Below is a small trained network, with its code and all its weights. Each question gives an input and a target symbol and asks what happens when units are switched off, that is, made to give their printed mean instead of their output.

import numpy as np


def w(rows, s, z=0):
    codes = np.array(rows[::2]) - 128.0
    scale = np.full(codes.shape[1], s)
    scale[-1] = z or s
    return codes * scale


def norm(h):
    return h / np.sqrt((h * h).mean(-1, keepdims=True) + 1e-5)


def f(y):
    return y / 2 * (1 + np.tanh(0.7978845608 * (y + 0.044715 * y**3)))


def softmax(a):
    e = np.exp(a - a.max(-1, keepdims=True))
    return e / e.sum(-1, keepdims=True)


def log_softmax(a):
    a = a - a.max(-1, keepdims=True)
    return a - np.log(np.exp(a).sum(-1, keepdims=True))


def net(x, mask):
    ids = ['αεθξψω'.index(c) for c in x.split()]
    T = len(ids)
    res = E[ids] + P[:T]
    r = norm(res)
    for j in range(3):
        rows = slice(4 * j, 4 * j + 4)
        q, k, v = (r @ M[0][rows].T for M in (Q, K, V))
        z = softmax(np.where(np.tri(T) > 0, q @ k.T / 4**0.5, -1e9)) @ v
        o = O[0][rows]
        res = res + np.where(mask[j], z, o[:, -1]) @ o[:, :-1]
    y = f(norm(res) @ A[0][:, :-1].T + A[0][:, -1])
    res = res + np.where(mask[3:11], y, B[0][:, -1]) @ B[0][:, :-1]
    return log_softmax(norm(res)[-1] @ U[:, :-1].T + U[:, -1])


Q, K, V, O, A, B = {}, {}, {}, {}, {}, {}
E = w([
[145,198,1],'α',
[36,148,77],'ε',
[131,251,53],'θ',
[67,183,78],'ξ',
[125,218,37],'ψ',
[73,210,87],'ω',
],0.0085)
P = w([
[41,167,106],'0',
[157,72,1],'1',
[87,181,158],'2',
[73,126,123],'3',
[155,26,129],'4',
[109,186,181],'5',
[110,114,130],'6',
[157,46,150],'7',
[137,180,192],'8',
[142,113,148],'9',
[162,74,167],'10',
[162,176,203],'11',
],0.011)
Q[0] = w([
[153,14,220],'head 1',
[151,219,50],'head 1',
[122,172,210],'head 1',
[89,139,117],'head 1',
[128,171,157],'head 2',
[100,169,151],'head 2',
[136,199,151],'head 2',
[167,123,176],'head 2',
[170,87,239],'head 3',
[249,80,144],'head 3',
[120,217,62],'head 3',
[21,208,20],'head 3',
],0.011)
K[0] = w([
[73,105,79],'head 1',
[136,92,218],'head 1',
[192,75,76],'head 1',
[177,29,130],'head 1',
[225,215,57],'head 2',
[15,118,255],'head 2',
[159,180,193],'head 2',
[134,116,112],'head 2',
[80,110,69],'head 3',
[105,96,30],'head 3',
[188,225,180],'head 3',
[181,218,182],'head 3',
],0.01)
V[0] = w([
[129,37,87],'head 1',
[182,58,69],'head 1',
[113,69,249],'head 1',
[99,102,128],'head 1',
[23,169,170],'head 2',
[128,36,130],'head 2',
[104,154,124],'head 2',
[168,43,23],'head 2',
[115,154,236],'head 3',
[242,103,180],'head 3',
[227,101,215],'head 3',
[254,94,74],'head 3',
],0.0089)
O[0] = w([
[187,159,120,92],'head 1',
[200,156,34,85],'head 1',
[79,77,126,13],'head 1',
[177,100,142,129],'head 1',
[119,98,74,208],'head 2',
[156,168,131,55],'head 2',
[109,96,150,168],'head 2',
[134,169,120,100],'head 2',
[19,170,254,129],'head 3',
[99,122,79,7],'head 3',
[96,176,106,1],'head 3',
[115,132,100,26],'head 3',
],0.0078,0.0089)
A[0] = w([
[160,130,176,177],'neuron 1',
[112,25,37,199],'neuron 2',
[59,99,136,159],'neuron 3',
[134,185,13,28],'neuron 4',
[41,70,3,32],'neuron 5',
[157,54,176,185],'neuron 6',
[70,74,54,3],'neuron 7',
[242,2,117,178],'neuron 8',
],0.01,0.005)
B[0] = w([
[224,93,74,201],'neuron 1',
[158,227,109,170],'neuron 2',
[171,180,96,178],'neuron 3',
[164,139,140,130],'neuron 4',
[127,71,118,125],'neuron 5',
[177,96,124,230],'neuron 6',
[138,105,254,115],'neuron 7',
[53,51,62,253],'neuron 8',
],0.0081,0.0067)
U = w([
[168,134,36,149],'α',
[169,34,128,172],'ε',
[27,221,133,158],'θ',
[168,89,214,1],'ξ',
[176,224,111,31],'ψ',
[63,125,247,135],'ω',
],0.014,0.0057)

Each question gives the input, a string of symbols that net reads in full, and the target symbol t.
The units are the heads (4 rows each of Q, K, V and O) and the neurons (one row each of A and B). Each row of codes is followed by its name. A weight is (code - 128) times the scale printed after its matrix; where a second scale follows, it is the last column's (O, A, B and U).
mask holds one flag per unit, heads first, then neurons. A switched-off unit (its flag False) gives its mean, the last column of its rows in O or B, instead of its output. The means were averaged over made-up inputs and are rounded, as every weight is.
A unit's drop is (log p(t) with every unit on - log p(t) with that unit switched off) / (log p(t) with every unit on - log p(t) with every unit switched off).
The circuit of an input: a set's keep is (log p(t) with only the set's units on - log p(t) with every unit switched off) / (log p(t) with every unit on - log p(t) with every unit switched off). Starting from all 11 units, units are removed one at a time, each time the one whose removal leaves the highest keep (on an exact tie, the one counted first), for as long as the keep stays at least 0.8.
units of the circuit, in order: the units of the circuit, biggest drop first
most important unit: the unit with the biggest drop
k most important neurons: the k neurons with the biggest drops, biggest first
heads that matter: for each layer, one digit per head in row order, 1 if its drop is at least 0.15 and else 0, layers parted by /
input ω ξ ψ ξ ε, target α: units of the circuit, in order : (head 3; neuron 2)
input α ω ξ ε, target ξ: units of the circuit, in order : (head 3; neuron 8; neuron 3)
input ε ω ω ε, target ω: units of the circuit, in order : (head 3; neuron 8)
input ψ ω ξ ω ψ α ω, target α: heads that matter : 011
input ε θ ε α ψ ω ω θ α, target ψ: 2 most important neurons : (neuron 8; neuron 6)
input ψ ω ω ε ω θ ξ, target θ: heads that matter : 001
input ω ψ ψ ω ψ ξ ψ, target ξ: heads that matter : 101
input α ω ξ ε ω ξ ω ψ ψ ψ, target ψ: 3 most important neurons : (neuron 3; neuron 8; neuron 7)
input ψ ψ ω ω ε ψ α α θ ε, target θ: 2 most important neurons : (neuron 1; neuron 6)
input ε ξ ψ ξ, target ψ: units of the circuit, in order : (neuron 8; neuron 3)
input θ ψ θ ε, target θ: units of the circuit, in order : (neuron 1; neuron 3; neuron 8)
input ε ξ ψ ψ ω θ, target θ: units of the circuit, in order : (head 3)
input ω ω ξ ψ, target ξ: units of the circuit, in order : (head 3; neuron 8)
input ε ω ε ψ θ ξ ε θ ψ, target θ: units of the circuit, in order : (head 3; neuron 6)
input α ψ ω ω ω ψ ξ, target ψ: units of the circuit, in order : (neuron 3; neuron 8; head 3)
input ξ α ω ξ, target ω: units of the circuit, in order : (neuron 8; neuron 1)
input ξ ψ ε θ, target ε: heads that matter : 001
input ψ θ ω ω ξ θ ε ω ψ θ, target ψ: 4 most important neurons : (neuron 8; neuron 3; neuron 6; neuron 1)
input α ξ ξ, target ξ: units of the circuit, in order : (head 3; head 1)
input ξ θ ψ, target ψ: units of the circuit, in order : (neuron 8)
input θ ω θ ψ, target θ: most important unit : neuron 1
input ω α α ω ψ ε θ ψ ξ θ, target ξ: units of the circuit, in order : (neuron 8; head 3; neuron 2; head 1)
input ω α θ α α α θ θ α ε, target α: units of the circuit, in order : (neuron 2; head 3)
input ξ α ψ ε, target ψ: units of the circuit, in order : (neuron 2; neuron 3; neuron 8)
input ψ θ ψ α, target ψ: heads that matter : 101
input α ω ω ψ α ε ψ θ θ α, target θ: heads that matter : 101
input α ω ω ω, target ω: 2 most important neurons : (neuron 8; neuron 2)
input θ θ θ ξ, target θ: heads that matter : 000
input α θ θ, target θ: heads that matter : 001
